Both labels of each row:
-0.12, 0.56, 0.27, 1.59, 0.42, -1.31, 0.38, -0.34, 0.09, 5.24, -0.56, 1.77, 0.68, -1.03, -0.94, 0.72, -4.44, 3.62, -0.21, 0.02, -1.01, 0.02, -0.86, 1.26, -0.98, 1.27, 0.84, -0.59, -0.35, 0.79, 0.08, 0.51, 1.09 -> X & fs
-1.89, -0.22, 0.50, -0.05, -0.44, -0.87, 0.38, 0.11, 0.20, 6.47, -0.24, 0.17, 1.18, -2.26, -0.18, 1.47, -1.47, 0.04, -0.20, -0.08, 0.18, 0.16, -0.64, -0.36, 0.40, 1.42, -0.20, -0.09, 1.13, 0.69, 0.30, 4.00, 0.82 -> X & fs
-0.53, -0.72, 0.22, 1.88, 1.16, -0.46, 0.96, 0.30, -0.05, 6.06, -0.38, 0.85, -0.06, -0.95, -0.54, 0.36, -2.21, 3.21, 0.00, 0.05, -0.62, -0.39, -0.20, -1.32, -0.66, 0.93, -0.35, -0.98, -0.31, 0.30, -0.03, 4.36, 0.74 -> M & fs
0.39, -0.91, -0.14, 2.66, -0.10, -2.86, 0.72, -1.63, -1.28, 5.12, 0.31, 1.14, 0.80, -0.77, -1.45, 0.21, -5.31, 5.16, 0.04, 0.46, -0.41, 0.37, -0.47, 0.20, -1.41, 1.48, 1.95, -1.00, -0.74, 0.63, 1.33, 0.20, 1.43 -> M & fs
-0.25, 1.31, -0.45, 0.29, -0.82, -1.66, 0.45, -1.38, -0.71, 5.09, -0.29, 0.95, -0.38, -0.83, -1.64, 0.76, -4.72, 1.50, 1.64, -0.20, -0.49, -0.16, -0.50, 0.26, -1.09, 2.10, 0.96, -0.69, 0.18, 0.74, 0.16, -3.80, 0.64 -> X & fs
-1.20, -0.77, 1.37, 1.04, 1.15, -0.60, -0.17, -0.22, 0.33, 0.08, 0.76, 0.83, 1.25, 0.11, -0.78, -0.81, -1.75, 0.49, -0.78, -0.05, -0.53, -1.77, 0.77, 0.56, -0.59, -0.42, 0.30, -0.97, -2.30, 0.03, -0.92, 0.33, 0.06 -> X & fs
0.20, -0.92, -0.08, 1.87, 0.77, -1.45, 0.56, 0.37, -0.29, 6.91, -0.47, 1.70, -0.66, -1.07, -1.61, -0.28, -4.12, 3.56, -0.43, 0.07, -0.21, -1.17, -0.21, 0.37, -0.79, 1.14, -0.09, -1.82, -0.99, 0.47, -0.25, -0.04, 1.24 -> X & fs
1.13, 0.07, -0.23, -0.30, -1.30, -1.66, -0.21, -0.16, -1.26, 1.45, -0.94, 2.39, 2.04, -1.38, -0.35, 0.42, -2.52, 1.25, -0.92, 0.28, -0.14, -0.56, -0.04, 0.14, -0.82, 0.38, 2.10, -1.64, 0.62, 0.48, 0.51, 1.18, 0.56 -> X & jp
-1.05, -0.27, -0.15, 2.40, -0.81, -3.38, 1.27, -1.04, -0.49, 6.91, 0.37, -0.02, 2.10, -1.78, -0.77, 0.74, -3.57, 3.99, 0.50, 0.35, -0.44, 1.73, -1.66, 0.05, -1.11, 0.90, 1.22, -0.45, 0.67, 0.63, 0.06, -0.10, 1.17 -> X & fs
-1.37, 0.79, 1.08, 0.90, -0.73, -1.79, 0.53, -1.33, -0.21, 2.63, 0.29, 0.69, 1.73, -0.89, -0.78, 0.01, -3.77, 0.65, -0.07, -0.09, -0.33, -0.49, -0.77, 0.47, -0.81, -0.46, 0.88, -0.52, -0.62, 0.97, -1.08, -1.01, 0.29 -> X & fs
0.09, 0.17, 0.09, 1.19, -0.49, -1.80, 0.63, 0.55, -2.33, 4.85, -1.15, 1.50, 1.65, -1.27, -0.45, 0.12, -1.80, 2.70, -0.21, -0.02, 0.30, -0.42, -0.81, -0.28, -0.83, -0.15, 0.30, -0.40, -0.20, 0.69, -0.63, 0.46, -0.13 -> J & fs
-0.65, -0.03, -0.01, 1.54, -1.30, -2.20, 0.76, 0.76, -1.67, 6.91, -0.50, 1.17, 4.70, -2.06, -0.50, 0.49, -0.50, 2.17, -0.07, 0.21, 0.41, 1.18, -0.93, 0.19, -1.28, -0.89, 0.26, -1.23, 0.86, 1.07, 0.31, 4.35, 0.99 -> X & fs
1.23, -0.80, -2.17, 2.27, -0.15, -3.55, 0.89, -0.43, -2.12, 6.91, 0.27, -0.12, 1.32, -2.95, 1.13, 2.10, -4.87, 6.91, -2.74, 0.44, -0.51, 3.79, -0.25, -0.04, -0.76, 3.09, 2.66, -0.59, 1.42, 0.16, 1.91, 6.91, 3.09 -> M & jp
0.08, -0.21, 0.07, 1.86, -1.59, -3.24, 0.56, -0.36, -0.88, 3.58, -0.30, 1.90, 2.05, -0.94, -0.82, 0.53, -1.59, 2.22, 0.70, 0.16, 0.19, -0.26, -1.29, 0.14, -1.27, -0.56, 0.75, -0.80, -0.05, 0.17, -0.17, -2.60, 0.94 -> X & fs
-0.45, -0.69, 0.27, 1.18, 0.07, -2.50, 0.14, -1.48, 0.06, 2.40, 0.57, 0.34, 0.52, -0.39, -0.15, -0.09, -4.71, 2.71, -0.35, 0.66, -0.49, 0.78, -0.30, 0.62, -0.94, 1.55, 3.19, -0.97, -1.05, 0.17, -0.80, -0.33, 1.33 -> X & fs
-1.23, -1.13, 0.12, 2.33, 0.07, -1.22, 1.75, -0.86, 0.51, 6.91, 0.24, 0.53, -0.65, -2.47, -1.20, 0.74, -3.85, 2.34, -0.29, 0.46, -0.64, 0.21, -0.89, 1.64, -0.75, 2.11, -0.42, 0.16, -0.67, 0.83, 0.71, 0.74, 1.82 -> M & fs
-1.99, -0.13, 0.84, -0.19, 0.17, -0.10, 0.69, 0.36, 0.91, 6.84, 0.63, -0.68, 1.54, -1.83, -0.59, 0.04, -0.77, -0.82, -0.58, 0.04, -0.25, 0.13, -0.08, -0.40, -0.06, 0.47, -0.45, -0.06, 1.08, 0.48, -0.17, 4.65, 0.39 -> X & fs
-1.05, -1.17, 0.90, 1.84, -0.11, -1.98, 0.00, -0.40, 0.06, 5.00, 0.15, 0.04, 1.83, -1.31, -1.29, -0.09, -2.62, 2.57, -1.01, 0.11, -0.12, 0.66, -0.36, 0.62, -0.96, 2.18, 0.82, -5.27, -0.07, 0.17, -0.08, 4.36, 1.26 -> M & fs
-1.62, -0.34, 0.88, -0.18, -1.15, -1.59, -0.26, 1.75, 0.31, 1.36, -2.34, 2.45, 0.76, -1.93, 0.66, 0.67, -3.14, 0.37, -1.02, -0.78, -0.61, -2.03, -1.60, -0.47, -1.15, 0.07, 0.80, -0.58, -0.63, 0.79, -0.67, -0.45, 0.17 -> X & fs
-1.85, -0.55, 0.51, 2.69, -1.19, -2.69, 1.31, 0.08, 0.01, 6.91, 0.89, 0.75, 2.88, -2.94, -0.95, 0.65, -1.60, 2.88, 0.42, 0.05, -0.32, 1.42, -1.61, -1.06, -1.34, -0.07, -1.05, -0.47, 0.97, 0.76, 0.27, 2.63, 1.61 -> T & fs
-0.72, -0.21, 0.28, 1.68, 0.00, -1.77, 0.49, -0.07, -0.27, 5.80, 0.28, 0.96, -0.90, -1.56, 0.12, 0.88, -3.11, 4.05, 0.26, -0.08, -0.50, 1.02, -1.76, -0.02, -0.87, 0.62, 0.05, -0.02, 0.22, 0.37, 1.00, 1.24, 1.03 -> X & fs
0.11, -0.23, -0.30, 0.69, -0.14, -1.60, 0.01, 0.05, -0.60, 3.20, -0.27, 0.80, -0.53, -1.18, -0.31, 1.10, -1.10, 2.17, -0.25, 0.15, -0.15, 0.45, -0.62, 0.32, -0.47, 0.75, -0.06, 0.15, 0.61, -0.18, 0.24, -0.93, 0.64 -> M & jp
-0.54, -0.69, 0.42, 2.55, -0.23, -2.81, 0.64, -0.88, -0.97, 3.45, 0.11, 1.42, 0.63, -0.91, -0.58, 0.38, -4.52, 4.37, -0.26, 0.51, -1.24, 0.41, -0.95, 0.05, -1.30, 0.77, 1.47, -0.25, -0.76, 0.37, -0.61, -0.33, 1.44 -> X & fs
-0.54, -0.69, -0.16, 0.39, -0.32, -0.60, 0.47, 0.15, -0.17, 5.25, -0.50, 1.68, -1.47, -1.61, -0.90, 1.12, -1.87, 0.95, -0.92, -0.09, -0.48, -0.75, -0.92, 0.00, -0.24, 1.91, -1.01, -0.11, 0.18, 0.47, 0.25, -0.70, 0.32 -> X & fs
0.21, -1.24, -1.10, 0.64, -0.75, -1.95, -0.98, 0.57, -0.25, -4.53, -0.39, 4.00, -0.11, -0.03, 1.62, 0.01, -0.57, 1.45, -0.28, 0.26, 0.29, -0.62, -0.47, -0.08, -0.62, -0.14, 0.70, -0.40, -0.37, -0.34, 0.62, -1.83, 0.54 -> X & jp
1.26, 0.24, -0.75, 0.10, -1.52, -2.50, -0.52, -0.38, -1.20, 1.66, -0.73, 1.00, 0.92, -0.92, 0.19, 0.25, -1.64, -0.64, -0.62, -0.15, 0.82, -0.47, -1.25, 0.77, -0.25, 0.70, 2.22, -0.73, 0.01, -0.12, 0.48, -3.26, 3.09 -> X & jp

Both labels of each row:
-5.19, -0.46, 2.16, -0.61, 2.65, -4.25, -0.46, 3.37, 0.86, 2.33, -1.93, -0.83, -1.44, -0.90, 0.71, 5.58, 0.06, 0.97, -0.21, -2.14, 0.06, -2.58, -0.02, 1.95, 0.30, -1.80, -3.92, 0.40, -0.11, 0.17, -2.66, -1.36, 1.48 -> D & bn
-2.02, -0.60, -2.31, -0.29, 2.00, -1.08, 0.29, 0.47, 0.77, -2.41, 1.18, 0.63, -0.40, 1.10, -0.58, 1.52, -0.53, -0.14, 0.69, -1.06, 0.96, 0.48, 0.26, 2.26, 1.50, 0.28, -1.47, -1.40, 2.31, 0.65, -2.81, -0.63, 0.29 -> K & bn
-8.46, 0.82, 0.71, 0.26, 1.54, 0.03, -1.99, 1.86, 0.66, 1.15, -1.00, -0.25, -0.24, 0.19, -0.42, 3.13, 0.07, 0.30, 0.05, -0.70, 0.06, -0.25, -0.59, 3.42, -0.46, -1.29, -2.96, 1.88, 0.68, -1.34, -1.79, -0.37, -0.41 -> K & bn
-4.25, 0.41, 0.87, -0.29, 2.37, -0.87, -1.63, 0.44, 0.37, 0.08, -1.55, 0.22, -0.48, 0.91, 0.01, 1.86, 0.05, 0.01, 0.05, -1.35, 0.61, 0.20, -0.45, -1.11, 0.51, -0.32, -1.45, 0.30, 0.92, 2.12, -1.77, -2.50, 0.38 -> D & bn
-3.73, -0.22, -0.07, -0.04, 0.13, -0.96, -2.10, 0.01, -0.61, -1.50, -1.83, 0.54, -0.44, 2.06, -0.96, 0.30, -0.29, 0.21, -0.24, -0.76, 0.23, 0.25, -0.72, 1.50, 0.76, -1.81, -0.75, 5.77, 0.54, -1.31, -0.40, -0.15, 0.26 -> Z & bn
2.23, -0.96, -1.31, 0.16, 1.94, -0.51, -1.84, -0.09, -0.40, -1.52, -1.20, 0.01, -1.09, 1.96, 0.02, 0.48, -0.42, 0.12, 0.17, -1.51, 0.52, -0.82, -1.23, -1.67, 1.45, -0.71, 0.37, 1.38, 0.66, -0.47, -0.24, -0.49, 0.22 -> D & bn
-6.29, 0.10, 0.06, -0.49, 1.83, -0.92, 0.47, 3.60, 0.92, 0.24, -0.47, -0.16, 0.73, 2.08, -1.46, 1.46, 1.63, -0.12, 0.53, 0.00, 0.56, 0.62, -0.57, 5.40, -0.54, -1.48, -1.48, -0.45, 0.40, -0.94, -2.41, 0.70, -0.73 -> K & bn
-7.45, 0.15, 1.55, 0.08, 2.78, 0.77, -2.39, 3.65, -0.25, 3.71, -2.70, -0.75, -2.81, -0.12, 1.12, 5.12, 1.28, 0.95, 0.78, -1.85, -0.52, -1.16, 0.83, 2.50, -1.40, -4.79, -2.57, 1.91, -1.56, -0.79, -0.19, 0.37, 0.87 -> Z & bn
-6.97, 0.26, 0.81, 0.00, 0.36, -0.85, 0.90, 2.32, 0.15, 1.16, 0.11, -1.33, -0.13, 0.43, -0.94, 0.73, -0.42, -0.29, -0.10, 0.71, 0.43, 0.70, -1.81, 2.38, 1.93, 0.11, -0.10, 0.93, 1.49, -0.07, -2.78, 0.47, 1.04 -> K & bn
-2.26, -0.60, 1.18, -0.94, 2.15, -0.48, -0.28, -1.75, -0.53, -1.97, 0.72, 1.05, -0.10, 0.00, -0.14, 2.03, -0.19, 0.03, -0.10, -1.32, 0.82, -0.31, 0.87, 0.14, 0.98, 1.10, -2.10, -1.64, 1.94, 0.75, -2.25, -1.36, 0.53 -> Z & bn
-1.06, -0.42, -0.09, 0.66, 1.72, -1.07, 0.59, 1.23, 0.49, 0.09, -1.94, -0.28, 0.36, 2.70, -0.80, 0.00, 0.25, 0.16, -2.38, 1.47, 0.40, -0.21, 0.00, 2.98, -1.10, -0.07, 3.22, 2.80, 0.30, -1.96, -0.74, -1.39, 0.79 -> K & bn
-0.76, -0.68, 0.37, 0.41, 1.18, -0.81, -2.11, 0.87, 0.34, 0.52, -2.71, -0.79, -0.32, 0.90, 0.70, 0.80, 0.83, 0.30, 0.12, -0.63, -1.22, -0.82, 0.02, -1.64, -0.10, -2.04, 3.15, 3.75, -0.14, -1.01, 1.27, -0.38, 0.29 -> Z & bn
-2.35, -0.14, -0.83, -0.63, 1.66, -0.92, -0.40, 1.22, 1.10, -3.77, -0.85, 0.22, 0.54, 0.71, -0.88, -0.46, -0.94, -0.58, 0.57, -0.13, 0.45, 1.53, 0.46, 2.06, 1.13, 0.57, 2.54, 0.51, 1.41, -1.00, -2.08, -0.53, 0.41 -> K & bn
-3.12, -0.70, -1.39, -0.30, 1.62, -0.58, -1.90, 1.64, 0.48, -2.45, -2.05, 1.08, 0.62, 2.71, -0.31, 0.99, 0.05, -0.21, -0.29, -0.83, 0.58, -0.23, -0.15, 1.50, 1.83, -0.11, 1.35, 0.08, 0.65, -1.34, -1.73, -0.49, 0.02 -> Z & bn
-0.46, 0.37, -2.44, -0.59, 0.83, -1.23, -0.32, 0.45, -0.17, -4.44, -1.28, 1.31, 0.36, 3.20, 0.24, -1.19, -0.89, -0.49, 0.99, -0.17, 0.04, -0.07, -1.60, 0.37, 2.67, 0.36, 1.77, 1.51, 1.63, 0.02, -0.77, -1.21, 0.44 -> Z & bn
